Below is a small trained network, with its code and all its weights. Each question gives an input and a class and asks what happens when units are switched off, that is, made to give their printed mean instead of their output.

import numpy as np


def w(rows, s, z=0):
    codes = np.array(rows[::2]) - 128.0
    scale = np.full(codes.shape[1], s)
    scale[-1] = z or s
    return codes * scale


def f(y):
    return y / 2 * (1 + np.tanh(0.7978845608 * (y + 0.044715 * y**3)))


def log_softmax(a):
    a = a - a.max(-1, keepdims=True)
    return a - np.log(np.exp(a).sum(-1, keepdims=True))


def net(x, mask):
    res = np.array(x, float).reshape(1, 8) / 4 @ E
    y = f(res @ A[0][:, :-1].T + A[0][:, -1])
    res = res + np.where(mask, y, B[0][:, -1]) @ B[0][:, :-1]
    return log_softmax(res[-1] @ U[:, :-1].T + U[:, -1])


A, B = {}, {}
E = w([
[158,139,154,175,54,48,2,123],'x0',
[160,113,217,113,100,171,124,207],'x1',
[70,65,94,57,87,64,152,177],'x2',
[128,127,128,128,128,128,129,128],'x3',
[82,60,143,193,219,113,90,164],'x4',
[238,52,140,96,168,73,153,101],'x5',
[93,113,174,46,152,155,75,75],'x6',
[82,70,214,200,71,117,184,54],'x7',
],0.0072)
A[0] = w([
[162,119,130,120,127,113,134,126,38],'neuron 0',
[104,97,195,222,63,133,207,64,3],'neuron 1',
[228,79,143,109,151,85,150,94,25],'neuron 2',
[187,172,86,146,48,118,196,143,102],'neuron 3',
[84,84,135,116,82,83,163,131,83],'neuron 4',
[106,80,132,199,192,115,96,164,52],'neuron 5',
[119,135,113,119,181,185,247,136,40],'neuron 6',
[208,200,150,219,165,207,124,81,42],'neuron 7',
[181,194,108,99,27,144,174,87,94],'neuron 8',
[30,212,103,195,70,177,125,186,3],'neuron 9',
[168,131,123,191,70,58,56,134,14],'neuron 10',
[175,180,62,96,160,150,78,200,27],'neuron 11',
[153,124,197,118,100,174,137,210,70],'neuron 12',
[170,148,73,220,98,101,199,199,22],'neuron 13',
[93,94,76,87,74,76,157,214,56],'neuron 14',
[111,119,117,116,151,151,184,146,15],'neuron 15',
[161,162,75,119,160,124,111,186,51],'neuron 16',
[173,132,180,160,96,159,148,218,98],'neuron 17',
[149,151,142,141,72,93,49,129,33],'neuron 18',
[138,136,124,139,160,179,202,128,40],'neuron 19',
[103,126,175,36,141,163,68,56,42],'neuron 20',
[113,98,111,211,182,111,134,189,118],'neuron 21',
[222,90,117,153,148,85,171,136,65],'neuron 22',
[106,161,10,180,145,72,147,33,71],'neuron 23',
],0.015,0.0061)
B[0] = w([
[135,144,81,95,141,162,138,122,128],'neuron 0',
[232,165,90,153,187,109,137,60,249],'neuron 1',
[68,167,118,90,122,197,132,75,199],'neuron 2',
[71,118,144,168,187,115,118,168,205],'neuron 3',
[153,122,125,74,144,76,127,115,194],'neuron 4',
[98,158,86,132,180,142,180,202,189],'neuron 5',
[133,137,73,178,32,116,107,155,233],'neuron 6',
[100,77,141,3,121,13,124,133,222],'neuron 7',
[94,161,76,141,204,142,175,210,226],'neuron 8',
[50,151,115,83,114,217,105,35,226],'neuron 9',
[125,129,73,176,31,111,101,152,225],'neuron 10',
[211,159,98,153,170,113,153,62,209],'neuron 11',
[173,123,173,118,109,181,184,160,181],'neuron 12',
[128,59,207,202,148,103,27,93,203],'neuron 13',
[116,98,139,31,123,44,129,123,207],'neuron 14',
[117,136,110,146,71,110,109,147,163],'neuron 15',
[189,152,101,152,158,110,135,84,177],'neuron 16',
[178,108,212,119,103,170,156,162,192],'neuron 17',
[127,134,77,152,54,116,132,157,206],'neuron 18',
[126,133,83,150,70,113,113,147,178],'neuron 19',
[87,77,197,207,174,120,60,131,208],'neuron 20',
[75,140,120,153,203,116,135,186,203],'neuron 21',
[69,142,129,101,116,191,103,58,197],'neuron 22',
[197,110,230,105,90,198,184,174,229],'neuron 23',
],0.031,0.011)
U = w([
[149,122,53,154,17,77,119,172,99],'0',
[240,155,90,129,172,66,160,67,98],'1',
[72,144,116,65,116,181,121,70,120],'2',
[136,63,125,11,124,2,149,144,154],'3',
[121,53,176,185,168,94,69,145,248],'4',
[93,138,91,136,199,99,188,227,87],'5',
[210,86,201,98,80,162,207,181,108],'6',
],0.0073,0.012)

Each question gives the input, the list of numbers given to net, and the class t.
The units are the neurons (one row each of A and B). Each row of codes is followed by its name. A weight is (code - 128) times the scale printed after its matrix; where a second scale follows, it is the last column's (A, B and U).
mask holds one flag per neuron, in row order. A switched-off neuron (its flag False) gives its mean, the last column of its row in B, instead of its output. The means were averaged over made-up inputs and are rounded, as every weight is.
A unit's drop is (log p(t) with every unit on - log p(t) with that unit switched off) / (log p(t) with every unit on - log p(t) with every unit switched off).
The circuit of an input: a set's keep is (log p(t) with only the set's units on - log p(t) with every unit switched off) / (log p(t) with every unit on - log p(t) with every unit switched off). Starting from the 12 units with the biggest drops (on a tie, the unit counted first), units are removed one at a time, each time the one whose removal leaves the highest keep (on an exact tie, the one counted first), for as long as the keep stays at least 0.8.
units of the circuit, in order: the units of the circuit, biggest drop first
unit that matters most: the unit with the biggest drop
k most important neurons: the k neurons with the biggest drops, biggest first
drop when u is switched off: that unit's drop, to one decimal
input [-7,-3,-5,-8,6,-7,-1,5], class 0: 2 most important neurons => [neuron 6; neuron 19]
input [-6,-4,-3,-6,8,-2,5,-1], class 5: 2 most important neurons => [neuron 5; neuron 21]
input [-8,-6,1,-8,-5,-4,5,5], class 0: unit that matters most => neuron 6
input [2,-8,5,0,1,-5,2,8], class 1: 2 most important neurons => [neuron 1; neuron 4]
input [0,-5,-3,2,-2,5,5,-1], class 2: 4 most important neurons => [neuron 2; neuron 13; neuron 3; neuron 17]
input [7,-7,-1,-6,-8,1,-2,-7], class 5: 2 most important neurons => [neuron 8; neuron 3]
input [2,-2,-7,6,-4,-2,-6,6], class 3: 2 most important neurons => [neuron 7; neuron 11]
input [0,8,8,-7,-1,-7,8,4], class 3: 4 most important neurons => [neuron 14; neuron 4; neuron 23; neuron 13]
input [-1,-1,0,-1,6,6,0,4], class 2: 2 most important neurons => [neuron 22; neuron 2]
input [-8,-1,6,-5,-5,-2,7,-8], class 0: 3 most important neurons => [neuron 6; neuron 1; neuron 15]
input [-3,7,3,7,-7,3,1,-6], class 5: 2 most important neurons => [neuron 8; neuron 23]
input [-5,-6,4,8,5,7,6,8], class 1: 2 most important neurons => [neuron 1; neuron 9]
input [0,7,2,7,-4,-4,-5,2], class 6: 3 most important neurons => [neuron 12; neuron 17; neuron 20]
input [-1,-3,-4,-7,6,-6,-3,-4], class 2: unit that matters most => neuron 9
input [0,2,0,-8,-8,-2,4,-6], class 5: 2 most important neurons => [neuron 8; neuron 1]
input [-1,-4,8,6,8,0,-8,-3], class 3: 4 most important neurons => [neuron 14; neuron 8; neuron 20; neuron 13]
input [-2,6,0,8,8,-6,5,-6], class 5: 3 most important neurons => [neuron 5; neuron 1; neuron 21]
input [-7,3,-4,1,-6,5,6,-3], class 0: drop when neuron 11 is switched off => 0.0
input [1,-1,-3,5,0,-7,1,-5], class 2: drop when neuron 1 is switched off => 0.6
input [-1,-7,8,3,-2,-6,-4,0], class 3: units of the circuit, in order => [neuron 14]
input [7,5,4,-7,8,-4,0,-6], class 5: drop when neuron 19 is switched off => 0.2
input [4,-7,0,-5,7,-7,0,3], class 2: drop when neuron 9 is switched off => 4.6
